Facts:
AD Φ [BQ AQ AT]
AI Φ [AE AM]
AK Φ [AY]
AO Φ [AZ Y]
AP Φ [BY D]
AV Φ [AS AB]
BA Φ [L BL Z]
BC Φ [B AR M H]
BF Φ [BE T C]
BH Φ [AA BB]
BI Φ [Y]
BK Φ [BV X AL]
BM Φ [BY AG P]
BN Φ [I A AX]
BO Φ [B AQ]
BP Φ [O BW]
BS Φ [AC]
BT Φ [BG]
BU Φ [AH V]
BX Φ [AS AX]
E Φ [AU]
F Φ [AW Y H]
J Φ [M]
N Φ [BD]
Q Φ [G BB AJ AN AT]
R Φ [AY AU]
S Φ [Z]
U Φ [AF]
π 923 <- A AB AC AF AJ AM AQ AT BC BE BK BO BT BW BX C I Q S T U W Y
π 183 <- AA AH AI AP AS AU BF BH BM BN BP BR BS BU H J R
π 293 <- AD AE AG AK AL AN AO AR AV AW AX AY AZ B BA BB BD BG BI BL BQ BV BY D E F G K L M N O P V X Z
AA Σ U
AG Σ H
AH Σ BA
AK Σ AF
AM Σ AD
AP Σ BN
AQ Σ AS
AV Σ AC
AW Σ BB
AX Σ AA
B Σ BV
BA Σ AW
BB Σ C
BE Σ AO
BF Σ BK
BK Σ AE
BL Σ BM
BQ Σ D
BR Σ AY
BS Σ AU
BV Σ T
BY Σ BS
C Σ R
D Σ AG
O Σ AI
Q Σ AM
S Σ BD
U Σ B
V Σ N
W Σ AB
X Σ K
Z Σ AQ

Known rows:
BL: [-10   2 -15   0   2  -2   5   2 -18   1  12   4   1  14  -8 -35  14 -11
   3  -5  -6 -10 -23   1  -1  12  12   3  11 -13  -5  -9 -10  -7  16   7
  -5]
BS: [ -6  15  12 -32  29  14  27  12  43 -12  -9   4  20 -12   0  14  -4  13
  17  11  17  26  27   5  -8  -3 -29  29 -25   5  15  -2  13   6 -24  -2
 -16]
G: [  0   4 -10  11  -4  -5   0   1 -11   9  14   2  -4  10  -6 -24  26  -1
 -10   2   7   8 -24   3  17   4   9  -1  11  -9 -18 -15  -3   2  10  10
   4]
E: [-15  22 -38   4  27 -17 -11   0  30   9   6  -4  -1  12  14  13  -3   5
  22  11 -15  30  21  -6  10  21  10  -1  18 -19  -8 -11   0 -18 -17   2
 -15]
BX: [  6 -12   9   3 -19  24 -28 -11  -8  -9 -16  -1 -31  -7  19  57  -5  19
  17  -9 -18   0  13  14  -6  -7  -5  18 -11  12  27  -1   1 -25 -26 -31
 -12]
K: [ -6   4 -14   8   4  -4  -2   6 -12  -1  13   2  -2  11  -8 -27  15 -10
  -4   1   1   8 -20   6  13   5   9  -7   6  -9  -6  -7  -4  -2  15   7
   7]
R: [-21  -1   1 -16  22 -14   8   2  46   9 -17  10  30  -2  -3  52 -24   8
  32   7 -19  16  53 -22  11  31   2   5   5   1  -6   0 -14  22 -20   8
  -2]
D: [ -9  -7  -7  11  14  -3  -5   9 -19   8  14 -13   7   8   1 -24  29  -9
  -9  13   3   4  -9   7  14   7  -9 -11  20 -18  -1   5   4  -9  23   6
  14]
J: [ -6  -1  36 -22  18 -11  18 -15  16 -33   5   4  20 -17 -21  15 -33  17
  16  13  15  12  37  24   2  -4  -1  12  18  10  -4  17   6  21 -28 -10
 -33]
M: [ -9  -3   7  11   7 -26  12 -22 -26 -24  40  -1 -10  11 -27 -36  -8  -7
 -10  -2  11  12  -2  38  17  -2  14 -24  31  -5 -13   9  -7   0 -10   5
 -23]
AB: [  8 -21  11  10 -29  13   2  -8 -21   7  -1  -1 -20   2   3  23   5  -6
  -9 -26 -10 -17  -3   5  -6  -3 -15  -9 -18  18  20   2 -15 -12  -2  -1
  11]
AA: [ -1 -15  37  -9  -3   7  31   0   4   6  -8  14  29  -3 -24   8  16   8
  -6  -9  22  -1   5   5  15   6 -10  19   0  14 -13 -15  -9  33   0  21
   2]
N: [  1  12 -16   8  22  -9 -26   8   8 -13 -11  -7 -12  -8  11  -8 -10  11
  16  23   5  17 -10  -4  -4   2  24   6   8 -19  -9  -3  19  -3  -6  -8
 -12]
BY: [-13 -15  -4  10  23  -1 -11  14 -23  11  17 -23  12   8   8 -24  36  -5
 -10  23   9  -1   1   9  15   6 -21 -13  35 -21   4  17  12 -17  34   5
  19]
BK: [ 14  -5   2   4  -6   7  -7 -10  20   0 -15 -18 -25 -13  23  23 -25  11
  -1   0   6  -4  16 -12 -31  -9  -9  -2 -19   4  17   2  16 -13 -18  -7
 -15]
AG: [-11  -5  -9   9  15  -2  -4   8 -19   6  13 -11   6  10  -3 -25  24  -8
  -9  11   1   2  -9   8  13   6  -5  -9  18 -16  -2   3   1  -7  21   8
  14]
AK: [ -8  11 -28  11  19 -22 -27  -1  20   5  -2  -6  -3   5   8  14 -12   8
  25  16 -19  18  13 -15  11  23  30  -7  27 -23 -19  -7   2  -5 -10  -3
  -9]

Rows:
No name comes twice in this set of rows, the named rows included.
[ 25  -2   9  12 -34   3  -3 -23  27  22 -13 -10 -21  -7  23  41  -1  35
 -14   6  17 -11  10 -16 -15 -18  -6  25   6  12 -14 -13  12   2 -17  -6
 -29] => Q
[ -5  -3  31 -23   5  -2  29  -1  -2 -13   4  21  34   0 -30   4  -9  -6
  -6 -10   6  -6  12  16  16  -5  -5  -4   2  22   1  14  -7  25  -1   7
   9] => H
[ -7  21 -10  -3 -18 -18  -5   3 -14 -14  40  -1   3   8  -8 -38  -1  -8
  -8  13 -17  11  -8   8  16  -6   5 -15   7  -3 -17  11 -10   1  11 -13
   8] => B
[ -6   5  -7   6   0 -14   3   0 -16  -7  25   2  -3  12 -14 -32   8  -9
  -6   2   2   8 -13  16  15   1   7 -17  11  -7  -9   1  -6  -3   5   5
   0] => AR
[-23  -5   6 -17  11  -7  34   5  29  18   7  17  36  15 -17  26   3 -14
   9 -19 -15  15  41 -13  18  31 -21  -8 -10  10  -1  -6 -33  21  -8  24
  13] => AU
[ 32  14 -12  -6  -1   5  13 -12  -1  28 -22  14   9  18   1  32 -10 -19
 -32 -41  -7 -41 -11   1  -4 -40  13 -23  -2  37  21  17  20 -20   4   8
  21] => Y
[-16  16 -25 -21  19   3  -7  -3  -5  -4   0   4  -1   3  19 -23  -2   6
  34  16  -7 -17 -12  -7 -29  11  25  33  23 -27  -1  -9   4 -20   4 -10
 -41] => BA
[ -6  -9  27 -18   3   5  24   8   1  -5  -7  16  31  -3 -20   4   4  -6
   2  -8   4  -2  11   0   9   5 -11   7  -9  12  -2   3 -11  30   4   9
  15] => BR
[ -7 -14  35 -13   7   4  17  13   1 -11 -13   8  28 -13 -22  -3  -5  -9
   2  -6   8   0   3  -4   2   6  -7   2 -18   9   1   1  -9  36   2  10
  20] => AH
[ -3  17 -18   4 -15  -4  -6  11  -7   2  19   3   3   8  -3 -31  17  -4
 -10   7 -11   7 -20  -5  18   1   3  -3  -1  -7 -16  -6  -8   2  17  -3
  15] => BQ
[ 11  19  -3 -10 -45  -6 -16  -9  20  -6  15  -8 -11 -13  30  21 -33  19
  -7  19 -21 -12  25 -16 -19 -22 -12   2 -12  16   3  20   6  -7  -9 -40
 -11] => BO

The same objects again, as new rows of numbers:
Known rows:
AD: [-29  -7  12 -31 -34  10 -31  20  -3 -50 -38  21   1  -9   2 -20  19 -35
  -8 -33  34  41  -4 -36  13  20   2 -18 -25 -24  56 -25  31 -23 -71   6]
AY: [ -5  18   4  -8 -28  18   1  12  20 -19 -50   1  16  20  -8 -29  10 -10
 -12  -3  -6  31  12 -21  27  23  -9 -12  39 -42  36  -8  24   0 -61 -14]
X: [ 11   9   3 -20 -37   9  -9   4  18 -29 -34  11  20  25 -17 -27  24 -20
  -7  -4  -3  20  26 -39   3  15  -4   0  11 -29  33  -3  32   2 -67  -7]
S: [  7  17  50  -7 -34 -36 -13  59 -14  -5 -36  -9  35 -25  -8  26  24 -11
  -1 -13  42  -1  12 -50 -27  15  -6 -23  13 -15  20 -34   5 -12 -70   6]
W: [  7  23  10   1 -29  -2 -20  26  10  13 -13  -2  36  15 -20  -3  27 -23
  -1 -21  13  21   4 -46  -7  -3   2  -9  19 -13  20   2   5  22 -69   9]
C: [  8  29  10  -1 -28  -3 -18  26  11  10 -12  -1  35  19 -21  -5  27 -24
   4 -18  11  19   5 -49 -10  -7   3  -7  17 -11  22   4   5  19 -68   8]
BH: [-25 -14  30  -7 -12  21   6  23 -23 -41  -6   8  42  12 -13  33   8   2
  36 -24 -10  31   1 -21 -20  29 -24 -13 -29 -24  35 -44  13  25 -61   9]
AR: [ 11  -1   3 -25 -37  11 -11  -4  12 -18 -32   8  15  21 -12 -23  30 -19
 -17  -5   2  19  24 -33   6  23 -11   2  15 -29  28  -3  28   5 -58  -1]
O: [ 12  10   2 -21 -37   8  -8   4  18 -30 -33  11  19  26 -17 -27  23 -20
  -6  -3  -3  20  26 -40   3  14  -3   0  10 -28  33  -4  31   2 -67  -7]
L: [ 16   2  13 -16 -41   3  -7   8  17 -21 -40  10  25  16 -16 -19  24 -17
 -15  -5   8  15  35 -41   1  27  -5  -7  17 -36  31 -11  35  -2 -69  -8]
AP: [-11 -26  20 -47 -21  23  -6  31   9 -37 -34 -12  34 -37 -54  20  10  -3
  44  -7   9  15  -1 -35  17   9 -27  -2 -17 -15  36 -19 -13  31 -77   4]
Z: [ 24  -1  31 -14 -48 -10  -3  17  16 -16 -49   6  32   5 -15 -10  25 -14
 -20  -3  23   4  50 -47  -7  40  -7 -15  21 -44  30 -21  38 -13 -71 -11]
BI: [  5 -21 -16 -11 -41 -19 -28  26  -7 -73 -30  10   2  -8 -24   1  43 -25
   8 -12  -3  30   3 -16   4  17 -12  -5  38  10  43 -49  39  -6 -64 -17]
R: [-38  21  17 -12  -4  26  10  42 -11 -20 -53 -30  20 -11 -15   5  -7   2
  45  -7 -14  41 -12 -19  26  28 -26 -39  28 -31  43 -32  -6   3 -38  -7]
BQ: [  2   1   2 -18 -39  14 -18   3  20 -24 -33  15  19  19 -14 -28  23 -27
 -13 -17  11  30  22 -41  11  21   1  -8   6 -33  40  -5  35  -1 -71  -4]
AL: [ 12   8   3 -20 -37   8  -9   4  19 -29 -33  11  19  24 -16 -27  23 -20
  -7  -4  -3  20  26 -39   3  15  -3   1  11 -28  33  -4  32   2 -67  -7]
BB: [  0  -7  14  -1 -33  16  -2   0  11 -33 -18  28  34  37  -4  -9  19  -9
 -19 -17  -4  26  18 -19  -4  24  -7   5   1 -40  32 -18  38  17 -78  -3]

Rows:
No name comes twice in this set of rows, the named rows included.
[ -7  17  13   7 -28   4 -25  24  10  12  -6  10  38  17 -13  -1  26 -28
  -5 -38  24  32  -2 -45  -6   1   6 -15   4 -20  31  -3  10  20 -76  13] => AT
[ -2  -6  13  -5 -20  29   2   7   3  -7 -11  -2  48  24 -32  10  16 -10
  31 -21 -12  30  25 -42  -9  30 -19 -18  -6 -32  34 -17  16  32 -57   7] => AA
[ -3  11  13 -35 -30  -4  -9  24  -4 -62 -39  10   4   5  -6 -17  17 -15
   8   3   0  16   7 -31  -4   5  -7   2  -6 -13  34 -22  25 -14 -66  -5] => N
[ -7 -13  19 -49 -12  18  -2   6 -37 -14 -18 -24   9  -5 -12  20  32  -2
  29  -1  -7  14   7 -25 -12  31 -42  -7 -10  -9  21 -22  -8  15 -20  22] => J
[ 10   3   3 -18 -37  10 -10   3  17 -26 -34  12  20  21 -16 -24  23 -19
 -11  -6   0  23  25 -36   7  19  -4  -1  13 -30  31  -6  33   5 -68  -6] => K
[ 14  -8   7 -38 -33  13  -5 -17  -3 -10 -26   3   6  24   0 -18  40  -8
 -26   3  -4   9  23 -20   0  27 -24  13  16 -27  18   1  19   9 -41   9] => M
[  9  -2   5 -10 -21  35 -25  14  -8  -3 -24 -19  38   3 -41   0   0 -20
  27  -6 -16  43  27 -64   6  39  -6 -22  -6 -19   2  -9  28  32 -57   7] => AS
[  3  -1  12 -24 -29   9 -35  27 -22 -55 -44   0   6 -14  -7 -14  -3 -16
 -12  10  -6  35   5 -39  10  27   2   2  -7 -10  -5 -26  44   0 -71  -2] => AV
[  1  20  19  -4 -19  -2 -50  51 -35 -18 -23 -16  21 -23 -11   8  -5 -20
  -4  -1   3  38 -17 -53  -1   7  11  -5  -5   9 -27 -18  22  21 -74  14] => BX
[ 11 -17   7 -35 -40  16  -9   6  37 -31 -40  12  29  -2 -37 -18  20 -11
 -12  -3  11  11  17 -28  25   8 -10  16  10 -33  31   1  17  22 -90  -7] => BY
[ 16   3   2 -15 -35  17 -27   7   4 -27 -37   4  19  12 -17 -26   7 -21
 -18   3  -8  33  24 -46  12  28   4   1   7 -25   3  -5  46  11 -72  -4] => AX

The same objects again, as new rows of numbers:
Known rows:
AH: [  0   0  -5  10  -4  11   4   9   8 -12   1   6  -9  10  23  11 -13   2
   4  -4   8  -3  10  -7  -7 -16 -10  -3  17 -12  13   6  -3  28  -2 -11
  22 -16 -10]
BR: [ -2   0  -4   7  -3  15  -1  12   6 -13   0   5  -8  10  20   9 -12   4
  10   0   8  -9  14  -6  -4 -11 -11  -7  16  -9  18   9  -2  28   3 -11
  23 -19 -13]
AQ: [ 17 -15  -9 -12   0  -2   9  32  13  -6  -2  12 -24 -14  16   3   7 -18
   2  -7  -3 -37  26  11  17 -25   3 -25  -5  12   6  16   6  10   6  12
   0 -20 -41]
BB: [-13  18  -3 -22  21   5 -25  -3  -1 -31  -7  18 -37  -3 -15  15  -6 -11
  10  11  13 -18   6 -14   5  -9  -9   7 -18 -12  16  -2 -14   7  31 -16
  10   5 -18]
AC: [ 13  -6   9  -1  -6 -13  20  11   4 -11  12   5 -26 -10  16   4  -3  -7
   1   7   4  -9   5   4  16 -20  -5   1   1  -8   2  16  -9  15   3   6
   3  -3 -30]
R: [-15 -13  27  10  30  30  36  -9 -16  26 -26  -3  -3  17  12  22  -1   6
  30 -20  -5  13  31 -43  26  11   9 -16  -2  -2  26   8   2   6 -21   6
  12 -19  10]
BG: [  1  -3   5  -7  -5   9 -17 -15   8 -17  -3   5 -34 -10   5   0   7  -4
  -7   2  -4  -7  -1  -8 -13 -22  -9  -7 -20  -3   3  -6 -14   3  14 -14
  10   1 -14]
AM: [ 10  -7   7  -1  -3 -13  20  13   3 -11  15   4 -24 -10  15   9  -5  -9
   2   5   8  -9  10   6  17 -19  -5   1   4  -7   3  19  -8  11   2   6
   1  -2 -29]
BT: [ 25  -6  14 -16  -6 -13  43  -8  12   4 -16   3 -16  -9  14  -8  -9  -8
  -4   8 -14  -3 -16 -13  26   1   7  -7 -18 -12   1   6   2  21  -9  11
   9  -2 -24]
P: [ -6  -4   3 -21  -6  12 -28 -13  -6 -13   6   4 -26  -7   7   6  -1  -7
   4  -2   7 -19   9   3  -6 -18 -20 -13 -10  -3  17  -4  -8  -9  21  -5
   5   8  -7]
BH: [ -4  28  -9 -23  32   4  18   3   7 -15 -34  20  -4  20  -7  17 -36  -7
  17  10   8 -10  -7 -34  26  21  -1  11   2 -30  27   0   6  45   6  -7
  29  -8 -10]
BN: [ 31  -6  13  -7   3  19  15 -18  12   0 -20  -3  15   9  16 -13 -32 -11
  10  12  10  -9   0 -24  -3  23   9 -16 -11  -3  11   2  16  21   1 -13
  40 -25 -11]
M: [-22  -9   4 -24 -12   0  -1  -2  -3 -43   8   6 -27   3   4  -2  16   8
   2   9   1   8  12  -2 -15   8 -12   5 -25   8  42   4   0 -17  12 -20
   7   8 -18]
O: [-12  -6  -7 -11   7   2 -18  -7   2 -15  13   8 -21 -14   3  17  -2 -11
  -9 -12  16  -2  16   0  -8 -21 -12   8  -6  -5  10  -1  -8 -10   8 -17
  -2  10  -3]
AZ: [-12  -5   3 -15   0  12 -33  -5   5 -15   3  -4 -23 -11  -1   6   1  -2
  -3   1   7 -13  10  -2   0 -18  -8  -6  -8   6   4  -2 -13   4  18 -22
   5   5  -8]
W: [ 10  -5  11  -5  -5  -7  13  15   2 -12  12   3 -25  -8  14   4  -1  -5
  10  12   7 -15  11   5  19 -12  -5  -6   1  -3   5  19  -9  12   9   5
   5  -6 -33]
BK: [ 25  -6  15 -15  -7 -13  41  -6  13   4 -15   1 -17  -9  14  -7  -8  -8
  -4   8 -15  -3 -15 -13  25  -1   6  -7 -17 -12   0   7   1  20 -10  10
   9  -3 -24]

Rows:
No name comes twice in this set of rows, the named rows included.
[-13  -4  -6 -28  -6  25 -29 -11  24   4  19  17 -14 -38   1  12  21  14
   0  -2  10  -4   3   0  -4   9 -17  -6 -16 -22  11  13 -21  -2  21 -21
   8 -10 -24] => Z
[  8   2   8  -7   2  -8  10  18   3 -17   6   9 -29  -6   8   8  -4  -7
  12  14   8 -21   9   2  25 -12  -5  -4   0  -7   7  20  -9  18  15   6
   7  -6 -35] => AJ
[ -1 -21   4 -41 -15 -20  54  20   7 -25  -9   0  -3   4  14 -12   9   8
   1   9 -17   5   8   0  25  30   7  -6 -24  15  46  19  25  -1 -15   3
   2   1 -33] => BC
[  6  -9 -27 -46  26  12 -13   4  20   4 -38  19 -11 -19  -7   7   1 -29
 -14 -29 -10 -36  20 -14   7 -10  11 -27 -33  11  12 -13  20  -3   5  -1
   1 -10 -15] => AD
[ 15  -9  10  -5   4 -10  11  12   0 -13  21   3 -13 -11  13   8 -13 -14
  10   9  23 -17  19   8  16  -9  -4  -1   3   1   6  23  -2   2  11   0
   4  -6 -30] => AB

